Here is a tiny trained network, its code and every weight. The questions are about switching its units off for an input and a class, where a switched-off unit gives its printed mean instead of its output.

import numpy as np


def w(rows, s, z=0):
    codes = np.array(rows[::2]) - 128.0
    scale = np.full(codes.shape[1], s)
    scale[-1] = z or s
    return codes * scale


def f(y):
    return np.maximum(y, 0)


def log_softmax(a):
    a = a - a.max(-1, keepdims=True)
    return a - np.log(np.exp(a).sum(-1, keepdims=True))


def net(x, mask):
    res = np.array(x, float).reshape(1, 8) / 4 @ E
    y = f(res @ A[0][:, :-1].T + A[0][:, -1])
    res = res + np.where(mask, y, B[0][:, -1]) @ B[0][:, :-1]
    return log_softmax(res[-1] @ U[:, :-1].T + U[:, -1])


A, B = {}, {}
E = w([
[152,125,105,163,146,93,88,157],'x0',
[130,134,154,105,125,123,130,136],'x1',
[252,132,160,118,153,198,89,210],'x2',
[159,225,125,200,31,138,156,75],'x3',
[109,110,128,125,103,132,140,139],'x4',
[117,108,125,131,106,128,122,143],'x5',
[133,138,107,140,145,147,127,98],'x6',
[168,90,82,112,80,71,168,55],'x7',
],0.012)
A[0] = w([
[148,254,129,193,8,133,104,131,190],'n0',
[233,61,132,74,74,119,116,81,128],'n1',
[139,52,85,49,179,61,154,75,211],'n2',
[50,201,197,48,111,119,60,91,217],'n3',
[139,61,76,85,150,202,98,109,254],'n4',
[121,154,120,142,75,44,136,81,78],'n5',
],0.0071,0.0067)
B[0] = w([
[181,155,151,146,1,130,150,118,252],'n0',
[110,180,86,173,155,64,146,106,170],'n1',
[58,121,132,99,152,24,37,114,202],'n2',
[161,178,126,161,150,94,159,159,199],'n3',
[68,130,144,174,190,125,109,205,193],'n4',
[193,78,71,84,128,138,173,103,168],'n5',
],0.013,0.014)
U = w([
[89,173,112,129,166,76,129,188,240],'0',
[145,173,163,230,83,88,189,64,218],'1',
[174,84,177,50,213,182,113,215,62],'2',
[198,178,208,131,70,254,93,109,89],'3',
[80,104,143,41,129,70,93,71,1],'4',
[183,130,93,79,85,107,189,4,56],'5',
],0.0093,0.0037)

Each question gives the input, the list of numbers given to net, and the class t.
The units are the neurons (one row each of A and B). Each row of codes is followed by its name. A weight is (code - 128) times the scale printed after its matrix; where a second scale follows, it is the last column's (A, B and U).
mask holds one flag per neuron, in row order. A switched-off neuron (its flag False) gives its mean, the last column of its row in B, instead of its output. The means were averaged over made-up inputs and are rounded, as every weight is.
A unit's drop is (log p(t) with every unit on - log p(t) with that unit switched off) / (log p(t) with every unit on - log p(t) with every unit switched off).
The circuit of an input: a set's keep is (log p(t) with only the set's units on - log p(t) with every unit switched off) / (log p(t) with every unit on - log p(t) with every unit switched off). Starting from all 6 units, units are removed one at a time, each time the one whose removal leaves the highest keep (on an exact tie, the one counted first), for as long as the keep stays at least 0.8.
circuit, biggest first: the units of the circuit, biggest drop first
k most important neurons: the k neurons with the biggest drops, biggest first
drop of u: that unit's drop, to one decimal
input [8,-1,8,-6,8,5,6,8], class 0: most important neuron => (n1)
input [-4,8,5,-4,-7,8,7,6], class 0: 2 most important neurons => (n4, n1)
input [-1,0,-6,1,-6,4,-8,1], class 5: circuit, biggest first => (n5, n4)
input [-5,5,4,-8,4,3,-7,1], class 0: circuit, biggest first => (n2, n4)
input [8,5,2,6,5,5,5,-3], class 3: circuit, biggest first => (n1, n2, n3)
input [-7,-2,5,-8,-4,7,-2,1], class 0: 4 most important neurons => (n2, n1, n4, n5)
input [6,8,0,3,-3,6,-5,3], class 5: circuit, biggest first => (n4, n5)
input [5,2,1,6,-7,-4,1,-6], class 3: 2 most important neurons => (n1, n2)
input [-7,4,3,0,3,-2,0,6], class 0: circuit, biggest first => (n0, n4)
input [-4,-3,5,-8,7,-3,-6,4], class 0: 2 most important neurons => (n4, n1)
input [1,-4,4,3,-8,4,-5,-1], class 3: 2 most important neurons => (n2, n3)
input [-6,8,3,-7,-5,3,8,4], class 0: circuit, biggest first => (n4, n1)
input [0,-5,3,-1,1,0,-4,-1], class 2: circuit, biggest first => (n0, n2)
input [8,2,0,-2,2,-2,8,7], class 4: 2 most important neurons => (n2, n3)
input [-7,-2,3,-1,1,-2,-8,1], class 0: 3 most important neurons => (n0, n1, n5)
input [-2,0,3,-6,7,7,5,5], class 0: circuit, biggest first => (n4)
input [-7,-6,-5,6,-2,-6,4,8], class 5: drop of n5 => 0.6
input [5,-4,-5,8,8,-2,-8,1], class 5: drop of n4 => 0.2
input [5,3,-4,5,0,-4,6,1], class 5: drop of n4 => 0.3
input [3,-3,2,0,8,-2,2,7], class 0: drop of n5 => 0.0
